Each row has a class, written after it.
[ -6 -32  -1  21  -5 -27  10   3 -20  -8   3 -25 -28  29  23  18 -12  -8
  -1 -19   8  -2 -28 -16  29 -33  30  37  31  35  -8 -29  19  -8  -8  -8]	J
[ 65  63  35 -23 -14  33  22 -11 -29 -16  18 -32 -10 -19   9 -63  -7  12
  -1  25  20 -35 -12   2   7 -20  10  25  31  -5 -32  34  21   4  -2 -22]	J
[ -5 -59 -21  -5  14 -46   9  11 -16   2  -6 -29 -21  43  18  30  -6  -7
  -9 -30   3   4 -33   2  54 -17  33  41  27  46  -7 -25  17 -13 -27 -20]	V
[ 17 -19 -22 -91  22 -16  22  44   3  30 -44 -48  25  23 -14 -29  12   3
  -8 -11  12 -25   2  25  44  82 -22  17   7 -33  10  14  51  -2  16 -28]	W
[ 11  15  15  16  -7 -10   8 -16 -27 -13  14 -29 -14  25  16   2 -15  -4
   2 -13  19  -6 -12 -16  27 -52  36  39  20  27 -13 -11   2  -3 -19 -16]	K
[ 19 -16 -28 -89  17 -16  24  46   5  25 -41 -44  26  19  -9 -43  15  11
  -2  -9   9 -16 -13  20  54  72 -19   3  16 -33   6   5  60   1  20 -27]	L
[ 38  13   0 -65  13 -16  26  23 -16  18 -24 -55  13  15  -3 -54   4  17
  -3  -6  11 -33 -13  20  38  32 -14  33  13 -28   1  21  49   1  -7 -25]	W
[-41 -73 -23 -16  14 -43  27   6   5   6  -3 -33  -7  15   9  13  -8 -19
  -8 -16   7  -9 -39 -14  56  -2  23  19  -4  47  13 -26  14 -15 -27 -22]	E
[  9  39  26  26 -19   2  14 -29 -27 -37  38 -18 -24  19  17  -2 -15   0
  16  -3   6 -10 -27 -18  10 -71  46  41  33  29 -22 -22 -10  -2 -25 -12]	K
[-13 -55 -21  -8  11 -42  17  16 -12 -10   5 -16 -19  39   8  22  -3  -7
   2 -26  -2   9 -26  -5  44   9  28  30  20  28 -12 -36  18  -1 -10 -14]	Y
[ 18  46  34  35  -9   4   7 -39 -40 -38  36 -26 -27  13  22  -2 -19   3
  20  -7  16  -5 -11 -16  10 -94  44  47  39  26 -24 -14  -3   1 -30 -10]	K
[ -9  -7   7  17 -14  -5  15 -22   5 -14  27 -12 -22   6  11   6 -16 -13
   8   9   4  -1 -35 -11   6 -51  30  21  16  29 -18 -17   8  -5 -28  -8]	E
[ 12 -14   3  34   2 -22  11 -14 -15 -11  12 -20 -36  18  14  12 -11  -4
   2   3  -2   6 -40   1   6 -68  38  47  13  35 -16 -10  16  -5 -42 -11]	V
[ 56  59  20 -67   5  24  26  14 -24   1  -9 -49  19 -12  -3 -56  -6   3
 -22  17  32 -29  -2   2  38  20   3  31  18 -16 -15  44  36   0   3 -32]	V
[  36   54   47   41  -27   22    9  -52  -44  -48   42  -11  -37   -9
   21  -13  -16   -2   -7    6   10   18  -30  -13  -11 -114   55   49
   44   38  -32    7  -12    1  -41   -5]	V
[ -3 -16   9   9  -4 -20  29 -18 -11 -16  21 -23 -23  14  18 -11 -10  -9
   0  -9   7  -5 -43 -16  34 -48  38  38  17  35 -14 -18  10  -8 -37 -20]	E
[ 28  -8 -19 -67  24   0   7  36   8  25 -28 -49  24  25  -4 -32   4   3
   3   0  11  -6   9  21  35  47 -20   5  16 -27  -5  15  44  -9  19 -25]	M
[ 45  21  -1 -72  35  -9  15  30  -5  21 -41 -51  12  16   0 -41   2   7
   5  -1  22 -21  10  17  41  49 -11  21   8 -29  -4  29  53  -3  19 -31]	P
[  2 -34  -1  30   0 -29   4 -16  -4 -12  18 -12 -38  22  19  16  -7  -6
  15  -9  -2   7 -33  -3  14 -55  28  27  18  28 -15 -23  14  -2 -37  -5]	E
[  7  -7  -1   9 -10  -9  13  -9 -25 -14  25 -34 -11  24  15   4 -18  -3
  -7 -10  14  -9 -27 -11  42 -49  41  40  22  44 -14 -16   7  -8 -27 -25]	K
[  1 -54 -48 -92  33 -19  27  60  25  42 -42 -31  28  30 -11 -22   7   4
  -8  -9   0  -6  -3  25  62  98 -21   4   2 -22   8   7  61 -12  32 -32]	P
[-10 -22  11   6  -8 -20  24  -9 -27 -28  11 -23 -32  18  19   5 -12 -11
  -7 -15   6  10 -48 -15  27 -35  40  44  36  27  -3 -17  27   5 -23  -9]	V
[ 65  88  47 -53 -14  34  20  -7 -47 -29  18 -43   5 -20   0 -78  -4   6
  -9  11  31 -11   7 -16  15 -18   6  30  25 -18 -16  40  28  18  11 -17]	Y
[ 58  81  43 -35 -13  39  15  -8 -39 -27  22 -48   7 -18   9 -80  -5  12
  -9  12  21 -17  -5 -16  11 -35   6  21  31 -19  -9  39  23   9   1 -19]	M
[ 29 -14 -15 -73  38 -20  24  38  -1  20 -38 -39   7  24   0 -44   3  14
  10  -6  12 -10  -4  22  48  62 -14  18  14 -34  -3  20  62   3  21 -29]	P
[ 40   9 -11 -72  11  -9  12  34  -2  27 -21 -47  25  28  -4 -34   4   6
   2  -4  11 -16  15  12  48  52 -19  15  10 -14 -14  19  34  -4  11 -25]	Y
[ 63  25  -2 -60  21  -4   8  23 -10  26 -28 -46  12  12  -3 -35   2   9
 -11  10  23 -23   5  24  34  34 -11  20  12 -16 -16  42  33  -4   1 -29]	V
[ 19 -13 -18 -85  22 -16  28  37  12  29 -34 -49  21  22  -3 -44   7   1
   2  -4  15 -20  -2  15  56  57 -20  15   8 -20  -3  13  44 -12  11 -29]	E
[-13  24  21   1 -19  -3  24 -16 -33 -27  14 -31  -9  -2  18 -21 -12  -6
  -5  -9  26  -1 -32 -28  27 -40  31  37  19  23  -4 -16  15  10 -18 -10]	L
[-13  17  12  12 -12  -9  25 -14 -18 -28  21 -18 -15  10  15 -15 -10   2
   6  -4   7   0 -44 -15  17 -50  36  40  21  26 -13 -32  13   1 -22 -10]	L
[ 37  15  -5 -72  20  -3   9  34  -3  24 -34 -57  16  16   1 -40  -1   5
   0   2  19 -12   5  16  39  41 -16  18   6 -22   3  31  61   0  20 -26]	P
[  7  -2  13  18  -3 -18   9 -15 -26 -21  16 -24 -33  27  25   8 -15  -3
  -2 -14   9   8 -36  -6  20 -61  42  51  32  38 -17 -13  17   0 -28 -12]	V
[-17 -70 -23  -6  16 -53   7  15   4  -2 -11 -20 -29  52  15  24   0 -14
  10 -30   1  18 -39   8  41 -11  25  37  18  27  -9 -46  27 -12 -14 -12]	E
[ 46  38   1 -70  10  12  17  25  -9  14 -11 -44  22  14  -8 -46  -2   8
  -2   4  23 -30  11   8  39  25  -4  20  16 -20 -10  18  40  -7  22 -30]	K
[ 11   0  16  16 -15  -3  16 -16 -30 -21  16 -36 -18  -1  21  -8 -18 -11
  -1  -4  16 -13 -29 -12  32 -64  36  47  20  42 -17 -14  11 -12 -29 -17]	J
[-18 -63 -19  12  10 -43  18  12  -9   7 -14 -26 -22  33  17  21  -7 -12
   7 -19   4  -4 -30  -6  40  -1  20  31  19  24   1 -29  23  -7 -13 -11]	J
[  2 -19   6  29   1 -27   8 -10 -19 -17  22 -29 -26  23  23   0 -12   0
   6 -17  -2   0 -40 -13  20 -54  30  35  26  26 -10 -26  14  -7 -31  -9]	M
[ 37  21 -10 -65   4   8  13  33  -2   9 -22 -32   7  13  -2 -45  10  13
  12   5  15 -12   1  18  22  39 -15   9  23 -40 -13  15  56  14  21 -19]	L
[-17 -41  -8   7  -1 -37  19   4 -11   3 -12 -30 -17  30  15  11  -3 -18
   9 -12   6  -5 -29 -12  35 -11  23  27   8  25   7 -20  11   2 -16 -11]	J
[ 46  98  39 -61 -22  39  20  -3 -36  -7   9 -52  25 -19   0 -71 -10  10
 -21  15  36 -40   8 -10  13  -1  -6  29  17 -16  -4  46  21  12   5 -18]	W
[ 31   7 -11 -81  23  -5  16  42  -2  28 -30 -59  33  16  -4 -52   5   5
  -7  -5  21 -22  11  11  49  55 -24  11   3 -25   0  23  40 -10  22 -30]	M
[ 44  43  10 -67   8  15  16  17 -11  -7 -22 -29   2   2   4 -61   5  15
  12   1  25 -19  -1  18  19  29  -3  19  22 -34 -25  17  40   8  19 -25]	L
[ 18 -19 -27 -90  18  -8  15  44  14  37 -37 -53  33  14 -10 -33  11  -3
 -10   2  15 -16  10  21  56  71 -27  -1  -2 -21   5  25  45  -8  14 -27]	E
[ 38  22  -2 -67  14   0  10  27   1  23 -28 -46  20   8  -2 -43  -4   5
  -4   7  17 -14   0   9  33  40 -17  10   4 -21   6  36  45   1  20 -25]	P
[ 55  50  23 -67  -6   8  21  10 -28   8  -6 -58  16   3   0 -68  -2  10
 -16  -4  25 -32 -11   8  32   3  -8  45  15 -19  -4  28  47   3  -2 -28]	W
[  5  -5  14  16 -23 -10  12 -13 -28 -29  25 -12 -39  21  20   6 -12   3
  -2 -25   5   1 -30  -5   5 -60  41  53  40  27 -25 -29  20  -1 -19  -6]	W
[ -6   3  12   3  -9  -3  19 -14 -23 -34  21 -18 -23  29  18  -1 -13  -6
  10 -18   9  -6 -22 -15  27 -50  51  43  30  32 -16 -30   3  -5 -15 -17]	K
[ 11   4  13  19 -15  -4   8 -13 -25 -21  22 -21 -31  20  24  10 -17  -8
  -9  -9  13   5 -28  -9  17 -63  44  52  28  42 -25 -10  13  -2 -29 -12]	V
[ 51  25   5 -76  20   0  14  20 -18  10 -33 -56  26  12  -2 -51   2   3
  -8  -4  23  -9  16  13  52  45 -10  19  10 -18 -10  37  31  -2   6 -34]	Y
[  9 -87 -50 -69  45 -45  19  65  10  36 -41 -40   9  35  -3 -30  18  13
  -6 -28  -7  -9 -14  29  63  83 -22   7  -5 -25  14  -4  69 -12  15 -29]	M
[ -1 -91 -36  11  29 -55  -9  16  11  15 -19 -19 -35  44  16  47  -3  -3
  12 -25 -14  13 -29  25  32  -8  24  25   7  36 -10 -31  37 -18 -22 -16]	P
[ 30   4  -8 -65  27 -16  16  37  -7  24 -36 -61  22  20   1 -45   7   6
  -3 -10  15 -21   7   7  45  48 -18  11  11 -33   8  19  50  -5  13 -22]	M
[  3  14  23  35 -29   5   9 -20 -16 -28  30 -15 -24  21  24  -2 -13  -9
  14  -8  -2  12 -23 -22   1 -68  35  33  35  12 -24 -22   4  -1 -25  -2]	M
[ -8 -36  -7  21  -4 -29  22  -2 -10  -2   0 -18 -25  36  19  10  -2  -6
  14 -13  -7   0 -31  -6  27 -23  28  29  31  18  -8 -26  14  -1 -21  -7]	J
[ 54  37  24 -46   2   6  24  11 -35 -23   5 -33  -6   2   6 -52   1  17
  -4  -8  13 -16  -4  -4  37  19   8  28  38 -17 -28  17  33   3   6 -24]	Y
[ 46  43  10 -62  -8  10  29  14  -6  14  -2 -52  10   8   2 -58   3   6
   0  10  21 -20  -2  -2  34   6  -7  17  32 -25 -16  31  44   3   6 -23]	E
[ 34  44  15 -65   3  20  20  18  -3   7 -11 -53  32  -4  -6 -54  -5  -4
  -3  17  23 -24   0  -3  29  32 -13  10  14 -27 -11  25  28  -7  14 -28]	M
[-12 -23  -1   0 -15 -23  15  -4 -20  -6  14 -24 -13  32  17   3  -8  -2
  -8 -24   4  -9 -32  -4  31 -28  30  47  13  33  -6 -25  10   1 -31 -14]	W
[-36 -54 -16   8   5 -47  17   9   4   5  -1 -24 -21  32  17  21  -9 -13
   8 -14   5   0 -32 -16  34  -6  15  21   5  21   9 -28  27   3 -20  -3]	E
[  0 -17  10  30  -6 -27   8 -20 -13 -11  15 -28 -36  15  25   7 -10  -9
   8  -8   8  -4 -31 -18  16 -60  29  31  12  41  -6  -9   2  -3 -41  -8]	E
[  0  18  26  15 -24   8  18 -24 -31 -33  27 -18 -22  16  28  -5 -23 -11
  -6  -9  15  10 -31 -21  22 -64  45  54  35  35 -19  -9   7   5 -30 -10]	V
[  33   76   54   59  -35   22   23  -58  -39  -44   60    0  -32  -13
   15  -20  -17    1   14   13    6    7   -9  -32  -20 -111   48   42
   31   25  -46    2  -25    7  -40   -1]	Y
[-24 -41 -12  -6   2 -34  18   4 -13   2  -5 -30  -4  28   9  13  -8 -11
   4 -22   3  -9 -26  -3  39 -16  18  43   0  18  11 -26  19  -1 -34 -15]	W
[ 70  54   7 -47  -4  21   6  16 -18   1  -4 -41   6   5   7 -50   4  26
   5   5  16 -19   3  24  25  -2  -1  24  40 -18 -44  18  39  -6   0 -26]	L
[ 11 -33  -7  15   6 -32   5  -3 -12  -2   3 -22 -31  31  14  20  -8  -8
  -2 -10   2  10 -35   3  22 -47  35  41  16  35  -8 -13  21  -3 -31 -14]	V
[-40 -95 -46 -24  28 -60   4  35  10   7 -37 -10 -15  44  10  23   9  -1
  15 -38  -3  15 -31  20  43  34  10  15   0   7   9 -48  40  -1   3 -12]	L
[  2 -18   5  11  11 -37  14 -11 -28 -10  11 -40 -23  20  20  10 -17  -4
  -8 -15  10  -7 -45  -9  41 -51  34  51  19  52  -2 -15  14 -11 -40 -17]	V
